Each row is followed by its group and then its class within the group.
[1, -2, -2, -11, -5, 6, -3, 10, -1, -2, 1, 1, 4, -9, 3, 0, -14, 7, -2, -10, 35, -9, 4, 0, -1, 10, 8, 6, 16, 2, 1, 8, -3, 3, 2, 4, 11, -24, -7, 10, -3, 3, 3, -6, 3, -23, -2, -1, -14, -12, -4, -2, 7, -13, 0, -9, 0, -1, -19, 3, -4, -15, -6, -7, -5, 7, -7, 5, -5, -4, -6, 5, -12, 4, -11, -1, -13, -9, -2, -13, 2, 1, 7, -1, -7, -10, 11, -17, -3, 0, 7, -3, 5, 9, -13, 39, 8, -7, 10, -15, 2, 3, 1, 6, 0, -10, -9, -13, 20, 5, -2, -12, -2, 0, -9, -7, 0, -38, 6, -3, 0, 19, 6, -2, -4, -3, 3, 3, -2, 3, 4, -2, -2, -2, -16, -1, 1, 6, 1, 1, 1, 11, -3, 2, -50, -4, 2, -10, -4, -2, 5, 5, 5, -1, 6, 1, 4, -9, -3, 0, 11, -8, 0, 4, -5, 7, -15, 7, -2, -1, 0, -14, 14, 0, 7, 10, 4, 9, -11, -1, -2, -2, 0, -13, -16, 1, -11, 6, -10, -9, 1, 0, -1, 10, -8, 0, 6, -3, -1, 2, -6, 2, -2, -10, 8, 4, 3, -6, 3, -19, -37, 18, 5, 3, -7, 3, -13, -3, 2] : bolo > (38)
[-1, -4, 0, -6, -2, 19, -1, 5, -1, -3, -3, -2, 2, -24, 1, -7, -8, 10, -5, -8, 37, -3, 18, 3, -8, 10, 50, 15, 22, 1, 7, 11, -7, 0, 5, -3, 15, -50, 0, 9, -5, -2, 16, -3, 50, -32, 6, 0, -6, -14, -12, 2, 1, 10, -8, -11, -1, -10, -24, -3, 0, -15, 3, -7, -8, 16, 0, 2, -5, -9, -13, 7, 2, 1, -13, 6, -6, -8, 4, -3, 6, 2, 1, -1, 8, -6, 4, 0, -8, 5, 13, -6, -13, 6, -9, 36, 11, -18, -3, -2, 3, -8, 1, 9, -4, -7, -8, -11, 21, -1, 5, -4, -6, 2, -2, -8, -1, -50, 10, -1, -3, 25, 2, -9, 2, 3, 3, 22, 9, 0, 2, -1, -4, 5, -15, 5, -3, -6, 0, -4, -5, 13, -1, 15, -50, -7, 2, -11, -19, -6, 18, 1, -5, -10, 7, 6, -10, -3, -8, -8, 15, -1, -3, 5, 3, 1, -8, 20, 12, 2, -16, -18, 27, -13, 6, 11, 1, -6, 9, 13, 22, -2, -2, -18, -25, -2, 1, 6, -20, -11, 6, 8, -1, 7, -17, 0, 2, 8, -4, 3, 0, -7, -14, -1, 8, 7, -3, 6, 15, -4, -50, 31, -3, 1, -14, 3, -8, 6, 2] : ligas > (27)
[2, 5, -4, -6, -6, 14, 2, 22, -3, 1, 1, 3, -5, -9, 5, 5, 1, 9, 1, -1, 6, -7, 18, 7, 5, 4, 3, 11, 16, 12, 2, 18, -3, -4, 7, 3, -2, -2, 3, 8, 0, 6, 3, -5, 32, -33, 12, -2, 3, 24, -10, -1, 5, -7, 3, -1, -2, -4, -5, 1, -7, -11, 2, -4, 4, 10, 0, 5, -2, -5, -8, 6, 5, -5, -20, 3, -13, -1, 2, -11, 1, 0, -22, 0, -1, -2, 6, 10, 2, -2, 10, 7, -14, 2, -5, 22, 8, -11, 6, 7, -2, -5, 3, 7, 0, -4, -3, 1, 13, 7, 5, -5, -2, -1, 5, -10, -7, -39, 12, 5, 5, 1, 6, -15, -4, -3, 9, -13, -1, -3, 5, -2, -3, 0, -17, 9, 0, -1, -2, -3, 2, 12, -4, 3, -37, -9, -9, -7, -14, -5, 3, 9, -1, -10, 3, -5, -9, -3, -9, -10, 3, -6, -3, 5, -8, 3, -2, 14, 8, 2, -7, -8, 7, 3, 10, 3, 4, 3, -11, 4, 6, -5, 0, 4, -21, 1, 3, 15, -18, -2, 5, 3, -14, 4, 1, 4, -13, -10, 0, -2, -9, 3, -8, -2, -1, 0, 9, -1, 7, -11, -17, 32, -2, -4, 2, 1, -13, -4, 1] : ligas > (27)
[4, 8, -2, -16, 2, -2, -3, 25, -4, -1, 10, -1, 5, -10, 5, 12, -9, -1, 2, -8, -2, -14, 21, 10, -2, 5, 7, 2, 14, 5, -3, 17, -1, -1, 2, 5, 14, -9, -10, 6, 1, 10, -11, -1, 6, -29, 4, 0, 4, -17, -4, 1, 9, -19, 4, -11, -5, -5, -24, 6, -6, -21, 0, -8, -2, -2, -7, -3, -4, 0, -6, 6, -15, -14, -12, 10, -22, -13, -1, 3, 3, -1, 9, 7, -13, -16, 11, -8, -4, 5, 14, 6, 7, 12, -19, 37, 3, -1, 9, 1, 1, 4, 6, 15, 5, -1, -11, -4, 19, 3, 1, -11, 4, -1, -11, -7, -11, -29, 12, -5, -8, 21, 11, -9, -4, -5, 5, 3, 0, 2, 8, 3, -4, -11, -18, -10, 1, 23, -2, 2, 7, 14, -5, 6, -50, -3, 3, 4, -5, -5, 0, 0, 8, 5, 1, 2, -9, -7, 3, 1, 11, -14, -2, 1, -10, 5, -15, 11, 5, 6, -1, -18, 17, 13, 23, 15, 5, 6, -23, -4, 3, -9, 0, -17, -26, 2, 3, 22, -30, -7, 0, -1, -2, 1, -10, 13, -1, 5, -1, -2, -11, -1, 3, -12, 4, -3, 8, -11, 3, -15, -31, 27, -2, -4, -3, 9, -13, -4, 9] : bolo > (29)
[2, 3, -1, -24, -5, -8, -4, 7, 8, 3, 5, 0, 2, -14, 2, 12, -14, -3, -1, -19, 13, 1, 6, 1, 0, 8, 5, 2, 15, 4, -2, 24, 2, 4, 7, -2, 16, -49, -10, 14, -3, -7, 3, 1, -3, -43, 1, 1, -12, -19, 3, 3, 12, -4, -3, -5, -1, -1, -25, -11, 0, -25, 0, -12, -6, 8, -14, 2, -6, -2, -3, 8, -21, 2, -9, 6, -11, -8, 4, 1, -3, 0, 3, 1, 0, -15, 9, -2, 3, 2, 14, 10, 4, 9, -8, 48, 16, -18, 7, 9, -4, -6, -11, 2, 5, -4, -14, -4, 12, -4, -4, -8, 3, 0, 3, -5, 1, -50, 7, -2, 1, 19, 7, -2, 6, -1, 0, 11, 4, 4, -7, -1, 0, -6, -17, -14, 2, 9, -2, 1, 2, 7, 0, 7, -50, -2, 3, 1, -15, 0, 4, 2, 1, 1, -3, 2, 0, -6, -2, -4, 12, -16, -1, 7, -2, 8, -11, 15, 7, -1, -16, -22, 28, -3, 15, 11, 9, 7, 4, -6, -1, -4, -2, -24, -27, 2, -4, 18, -6, -18, -7, -2, 6, 6, -8, 7, 1, -3, -5, -9, -5, 1, -2, -7, -1, 3, 7, -10, 2, -6, -35, 11, -3, 1, -23, 5, -20, 1, 4] : kal > (17)
[2, 2, 1, -16, -10, 4, -10, 16, 2, 1, 2, -1, -2, -11, 5, 8, -9, 10, -7, -10, 46, -10, 2, 8, -2, 3, 4, 5, 7, 4, 0, 25, 3, 3, 3, 1, 8, -27, -11, 1, -2, -1, 8, -6, 6, -26, -2, 4, -19, 7, 7, 5, 5, -9, 3, -6, 1, -5, -13, 2, -2, -19, 3, -10, -12, 4, -12, 2, -1, -4, -3, 7, -18, 7, -14, 6, -9, -1, -1, 10, -4, -1, 6, -1, -14, -9, 15, -5, -4, -5, 11, 7, 6, 14, -7, 37, 8, -5, 4, -5, -4, 7, 6, 5, 2, -9, -9, -13, 18, 8, 0, -8, -2, 0, -11, -10, -9, -30, 4, 0, 1, 24, 7, -8, -1, -3, 3, 5, -1, 6, 3, 0, 9, 1, -20, -6, 4, 7, -2, 2, -8, 15, -2, 2, -50, 2, -2, 0, -4, 3, 3, 4, 3, 2, 5, 4, 5, -6, -4, 3, 9, -9, -3, 4, -5, 6, -10, 8, 0, -4, -1, -16, 10, 3, 19, 8, 1, 8, -14, -2, -4, -5, 0, -19, -15, 2, 7, 10, -15, -7, 6, 2, 7, 5, -4, 2, 1, -6, 6, -8, -6, 11, -1, -12, 10, 0, 9, -7, 4, -20, -39, 2, 4, -1, 0, 5, -14, -8, 5] : Rilip > (28)
[7, 5, -2, -9, -4, 4, -4, 20, -2, 1, 4, 2, 4, -8, 7, 6, -12, 2, -2, -5, 17, -15, 8, 7, 1, 8, 6, 6, 17, 5, 1, 16, -3, 4, 14, 2, 7, -11, -7, 8, -1, 4, -4, -3, 18, -28, 1, -2, -1, -4, -8, 2, 9, -13, 1, -8, -1, -2, -15, 0, -7, -17, 0, 1, -1, 9, -6, 2, -2, -6, -9, 6, -6, 1, -10, 6, -18, -5, 0, 1, 3, -1, 10, -1, -6, -13, 15, -6, -1, 1, 10, 8, 1, 7, -10, 34, 0, -4, 3, -1, 4, 5, -4, 7, 2, -9, -10, -13, 18, 4, 1, -11, 0, -1, -5, -10, -8, -31, 7, 1, -1, 21, 8, -8, -4, -2, 2, -5, -1, 2, 8, 2, -2, 0, -19, -3, 3, 13, -2, 0, 2, 13, -10, 7, -49, -2, -1, -4, -1, 1, -1, 4, 9, -2, 6, 1, -4, -7, -4, 2, 9, -9, -1, 4, -6, 3, -11, 16, 2, 3, 5, -14, 13, 3, 15, 6, 3, 6, -19, -3, 6, -4, -3, -8, -10, 2, -5, 12, -19, -10, 6, 2, -4, 10, -10, 6, -3, -1, 2, -4, -11, -2, -6, -9, 5, 1, 3, -3, 10, -18, -35, 19, 1, 3, -1, 4, -11, -6, 0] : bolo > (32)
[3, 4, -1, -21, -4, 6, -7, 19, 1, -5, 0, 0, 2, -4, 8, 5, -6, 7, -8, -9, 45, -9, 4, 13, -1, 9, 5, 3, 15, 2, 2, 19, -1, 3, 12, 0, 7, -17, -9, 11, -4, 4, 2, -7, 3, -23, -2, 3, -14, -7, -3, 3, 3, -17, 0, -12, -3, -4, -16, 4, -7, -25, -1, -7, -4, 4, -10, 3, -2, -3, -6, 8, -4, 9, -19, 4, -21, -3, -1, 1, 3, 4, 13, 0, -10, -4, 18, -5, -5, 6, 16, 4, 5, 8, -15, 26, 5, 2, 9, -13, 3, 11, 3, 12, 4, -18, -9, -14, 19, 10, 0, -14, -3, -2, -10, -7, -8, -33, 6, -5, 4, 24, 11, -10, -2, -2, -3, -5, -8, 6, 11, -7, 1, -2, -22, -6, 2, 7, 1, 1, 4, 16, 5, 9, -50, -5, 0, 0, 7, 1, 0, 4, 12, 2, 3, 0, 4, -5, -7, -2, 12, -9, -3, 0, -4, 7, -14, 12, -5, -6, 6, -16, 18, 1, 15, 10, 2, 13, -28, -4, -2, -7, 1, -10, -13, 1, -3, 11, -14, -7, 7, -1, -3, 10, -8, 7, 1, -6, 9, 0, -11, 8, -2, -10, 9, 2, 5, -6, -1, -20, -45, 12, 5, 0, 7, 2, -19, -1, 4] : bolo > (38)
[5, 7, -3, -7, -4, 2, -6, 21, 0, -1, 6, -1, 3, -14, 5, 0, -7, 2, 4, -20, 6, -12, 24, 7, -6, 5, 9, 12, 21, 0, -3, 23, 3, 4, 3, -2, 12, -37, -7, 4, 1, 2, 9, -5, 17, -32, 8, -2, -5, -16, -6, 3, 9, -8, 1, -8, -3, -6, -21, -4, -11, -18, 2, -9, 2, 10, -6, 3, -3, -7, -6, 3, -15, -11, -23, 8, -14, -5, 0, 2, -2, -3, 3, 9, -11, -8, 11, -3, -3, 4, 14, 9, 4, 11, -8, 33, 12, -11, 8, 2, 0, -4, 2, 16, -1, 5, -16, -3, 18, 5, 2, -10, 2, 2, 0, -5, -7, -50, -1, -1, -2, 20, 4, -11, -2, 3, 5, 10, 1, 6, 6, 1, -2, -2, -17, -3, 0, 7, -2, 1, 1, 12, -3, 12, -50, -3, 5, -2, -20, 3, 1, 2, 8, 3, -2, 2, -7, -5, -8, 1, 14, -8, 0, -3, -7, 6, -13, 17, 8, 7, -6, -23, 28, -3, 13, 14, 7, 8, -7, -4, 11, -6, 0, -25, -31, 2, 3, 16, -27, -5, 6, 1, 3, 1, -15, 7, -4, -5, -4, -3, -7, 6, -2, -4, 7, -5, 10, -11, 9, -15, -32, 32, -1, -2, -14, -2, -20, -6, 4] : kal > (30)
[16, 4, 0, -19, -3, 3, -7, 18, 4, 1, 1, -1, 7, -5, 5, 5, -8, 8, -3, -7, 35, -10, 3, 8, -7, 5, 5, 2, 14, 4, 1, 19, 0, 1, 4, 5, 4, -17, -7, 8, 3, 3, 0, -5, 4, -21, -3, 5, -12, 2, 3, 5, 5, -11, 1, -4, 1, -3, -12, 1, -6, -20, 1, -7, -3, 6, -8, 8, -4, -6, -1, 8, -16, 7, -13, 6, -12, 1, 0, 1, -2, 1, 5, -2, -5, -6, 16, -3, -5, 4, 4, 3, 3, 11, -13, 26, 7, -1, 5, -3, 2, -2, 5, 7, 0, -4, -11, -8, 18, 8, 1, -12, -2, -1, -7, -12, -3, -36, 3, -1, 3, 23, 0, -6, -1, -1, 2, -1, -6, 9, 6, -2, -3, 2, -17, -7, 1, 6, 2, 0, 1, 14, 4, 6, -50, -5, -3, 0, -1, 0, -2, 1, 3, 2, 2, 3, 4, -4, -2, -1, 8, -13, -3, -2, -7, 8, -13, 10, -39, -7, 1, -13, 11, 1, 20, 10, 2, 11, -15, -5, -2, -6, 2, -15, -11, 5, 2, 9, -13, -8, 8, 4, -1, 4, -4, -1, 3, -12, 0, -2, -10, 9, -3, -12, 5, 5, 3, -6, 2, -16, -37, 6, 2, 4, 1, 1, -20, -8, 3] : Rilip > (16)
[-4, 5, 0, -16, -5, 11, -1, 23, 0, 1, 6, -7, 0, -28, 5, 8, -2, 23, -5, -26, 10, -3, 27, 7, -12, 8, 4, 9, 19, 6, -3, 42, 1, 0, 4, -5, 2, -39, 2, 8, -1, -4, 16, -5, 41, -42, 7, 2, -5, 10, -5, 8, -2, 4, 2, -7, 0, -10, -11, -2, 11, -32, 1, -11, 7, 16, 1, -1, -3, -7, -5, 8, -2, -1, -41, 4, -9, -1, 2, -11, 1, 3, -2, 4, -7, -4, 4, 12, -3, 2, 15, 10, -17, 2, -9, 15, 15, -22, 2, 15, -1, -3, 3, 14, -8, 6, -4, 5, 21, -1, 9, 0, -3, 6, 14, -12, -16, -50, 15, 2, -1, 34, 5, -26, 2, 5, 0, 10, 12, -1, 4, 1, -4, 4, -17, 3, -13, -4, 2, -2, -7, 17, 1, 11, -50, 3, -3, -2, -22, -2, 8, 9, -5, 4, -3, -1, -10, 6, -14, -12, 4, -9, -4, 1, -3, 11, -7, 21, 13, 5, -25, -20, 12, -11, 17, 6, 6, 12, 9, -2, 13, 0, 2, -1, -44, -4, 4, 24, -29, -6, 3, 11, 11, 3, -13, 1, 2, -14, 1, -7, -13, 3, -6, -5, -2, 4, 20, -7, 20, -1, -28, 31, -6, 0, -18, -2, -20, 1, 2] : ligas > (35)
